grid =
[[130 122 117 133 143 117 143 112 117 124 120 132 114 139]
 [128 132 132 129 121 123 124 119 123 135 134 102 133 125]
 [123 128 124 114 113 125 110 143 126 118 121 119 128 115]
 [126 126 125 124 124 125 124 126 125 125 125 125 126 125]]
grid[0, 0]: 130
grid[1, 3]: 129
grid[:, 13]: [139, 125, 115, 125]
grid[1, 0]: 128
grid[2, 4]: 113
grid[1, 7]: 119
grid[3, 5]: 125
grid[1]: [128, 132, 132, 129, 121, 123, 124, 119, 123, 135, 134, 102, 133, 125]
grid[:, 9]: [124, 135, 118, 125]
grid[1, 1]: 132
grid[0, 4]: 143
grid[3, 8]: 125
grid[2, 1]: 128
grid[:, 2]: [117, 132, 124, 125]
grid[1, 12]: 133
grid[:, 8]: [117, 123, 126, 125]
grid[2, 3]: 114
grid[3, 9]: 125
grid[2, 12]: 128
grid[1, 9]: 135

arr = array([131, 150, 126, 147, 135, 106, 142, 149, 150, 136, 140])
arr[0] -> 131
arr[3] -> 147
arr[1] -> 150
arr[6] -> 142

M =
[[114 123 118 122 126 151 132 114 124 146]
 [115 118 116 125 118 150 134 118 128 147]
 [117 121 116 123 126 145 129 114 124 146]
 [124 118 110 126 124 128 121 118 125 144]
 [125 118 109 130 127 123 119 117 121 139]
 [124 120 105 130 122 132 123 119 124 145]
 [125 119 109 131 127 123 119 116 121 139]
 [118 116 115 129 117 148 134 120 128 147]
 [125 119 108 129 123 125 119 119 126 142]
 [115 123 118 122 126 149 131 114 124 146]
 [124 119 105 130 122 130 121 119 125 145]
 [125 119 106 130 123 128 119 118 125 143]
 [125 119 106 130 122 128 119 118 125 143]
 [113 123 119 121 125 152 133 114 126 146]
 [122 117 115 129 127 126 125 119 121 141]
 [116 117 116 125 118 150 134 118 128 147]]
M[0][0] => 114
M[10][8] => 125
M[6][1] => 119
M[:, 9] => [146, 147, 146, 144, 139, 145, 139, 147, 142, 146, 145, 143, 143, 146, 141, 147]
M[4][1] => 118
M[:, 2] => [118, 116, 116, 110, 109, 105, 109, 115, 108, 118, 105, 106, 106, 119, 115, 116]
M[:, 8] => [124, 128, 124, 125, 121, 124, 121, 128, 126, 124, 125, 125, 125, 126, 121, 128]
M[12][3] => 130
M[0] => [114, 123, 118, 122, 126, 151, 132, 114, 124, 146]
M[3][5] => 128
M[6][9] => 139
M[7][6] => 134
M[:, 5] => [151, 150, 145, 128, 123, 132, 123, 148, 125, 149, 130, 128, 128, 152, 126, 150]
M[6][6] => 119
M[:, 4] => [126, 118, 126, 124, 127, 122, 127, 117, 123, 126, 122, 123, 122, 125, 127, 118]
M[15][9] => 147
M[3][0] => 124
M[6][5] => 123
M[12][1] => 119
M[3][3] => 126
M[11][0] => 125
M[12][7] => 118
M[4][7] => 117
M[4][5] => 123
M[5][5] => 132
M[5][4] => 122
M[15][2] => 116
M[2][1] => 121
M[0][4] => 126
M[7][7] => 120
M[8][6] => 119
M[2][4] => 126
M[9][6] => 131
M[12][6] => 119

m = 140  151  122  115  135  120  128  137  112  118
m[0] => 140
m[4] => 135
m[7] => 137
m[3] => 115

x = [142 120 129 120 121 103 135 135 122 125 121]
x[0] => 142
x[-1] => 121
x[-4] => 135
x[3] => 120

a = [119 151 143 142 156 108 141 141 137 137]
a[0] -> 119
a[6] -> 141
a[8] -> 137

W = [142 117 112 153]
W[0] = 142
W[-3] = 117
W[-1] = 153

data =
[[131 113 131 134 129 120 139 120 117 141 121 131]
 [129 112 133 142 127 135 134 112 127 129 118 137]
 [129 112 132 140 127 133 134 114 126 130 119 135]
 [133 116 139 131 141 141 114 135 143 147 134 134]
 [126 131 141 141 120 135 137 120 130 131 115 122]
 [128 105 138 125 152 143 129 108 150 132 122 111]]
data[-6][-12]: 131
data[-6][2]: 131
data[-1]: [128, 105, 138, 125, 152, 143, 129, 108, 150, 132, 122, 111]
data[:, -3]: [141, 129, 130, 147, 131, 132]
data[-2][1]: 131
data[-5][3]: 142
data[:, -9]: [134, 142, 140, 131, 141, 125]
data[-4][0]: 129
data[5][-5]: 108
data[-5][-7]: 135
data[-2][-9]: 141
data[5][8]: 150
data[-3]: [133, 116, 139, 131, 141, 141, 114, 135, 143, 147, 134, 134]
data[4][-7]: 135
data[:, -1]: [131, 137, 135, 134, 122, 111]
data[2][5]: 133
data[0][-9]: 134
data[-6]: [131, 113, 131, 134, 129, 120, 139, 120, 117, 141, 121, 131]
data[-1][11]: 111
data[4][-1]: 122
data[-2][6]: 137
data[-1][-8]: 152

B = [126 146 109 128 139 128 104 145 135 147 145]
B[0] = 126
B[10] = 145
B[2] = 109

A = [140 135 157 123]
A[-4] -> 140
A[1] -> 135
A[-1] -> 123

X =
[[128 136 122 115 118 104 130]
 [126 122 132 100 137 125 130]
 [119 122 136 120 126 115 123]
 [120 124 136 146 121 123 120]
 [122 121 137 126 128 123 127]
 [119 125 137 145 118 117 124]
 [135 132 132 144 123 131 149]
 [131 127 130 105 133 124 143]
 [124 122 137 122 130 125 133]
 [118 123 134 131 122 115 116]]
X[0, 0] = 128
X[8, 5] = 125
X[5, 5] = 117
X[4, 1] = 121
X[3, 5] = 123
X[9, 5] = 115
X[8, 3] = 122
X[:, 6] = [130, 130, 123, 120, 127, 124, 149, 143, 133, 116]
X[:, 2] = [122, 132, 136, 136, 137, 137, 132, 130, 137, 134]
X[4, 5] = 123
X[:, 1] = [136, 122, 122, 124, 121, 125, 132, 127, 122, 123]
X[:, 5] = [104, 125, 115, 123, 123, 117, 131, 124, 125, 115]
X[6, 4] = 123
X[4, 6] = 127
X[0] = [128, 136, 122, 115, 118, 104, 130]
X[1] = [126, 122, 132, 100, 137, 125, 130]
X[1, 4] = 137
X[8, 2] = 137
X[8, 1] = 122
X[3] = [120, 124, 136, 146, 121, 123, 120]
X[7, 3] = 105
X[7] = [131, 127, 130, 105, 133, 124, 143]
X[5, 3] = 145
X[3, 1] = 124
X[1, 3] = 100
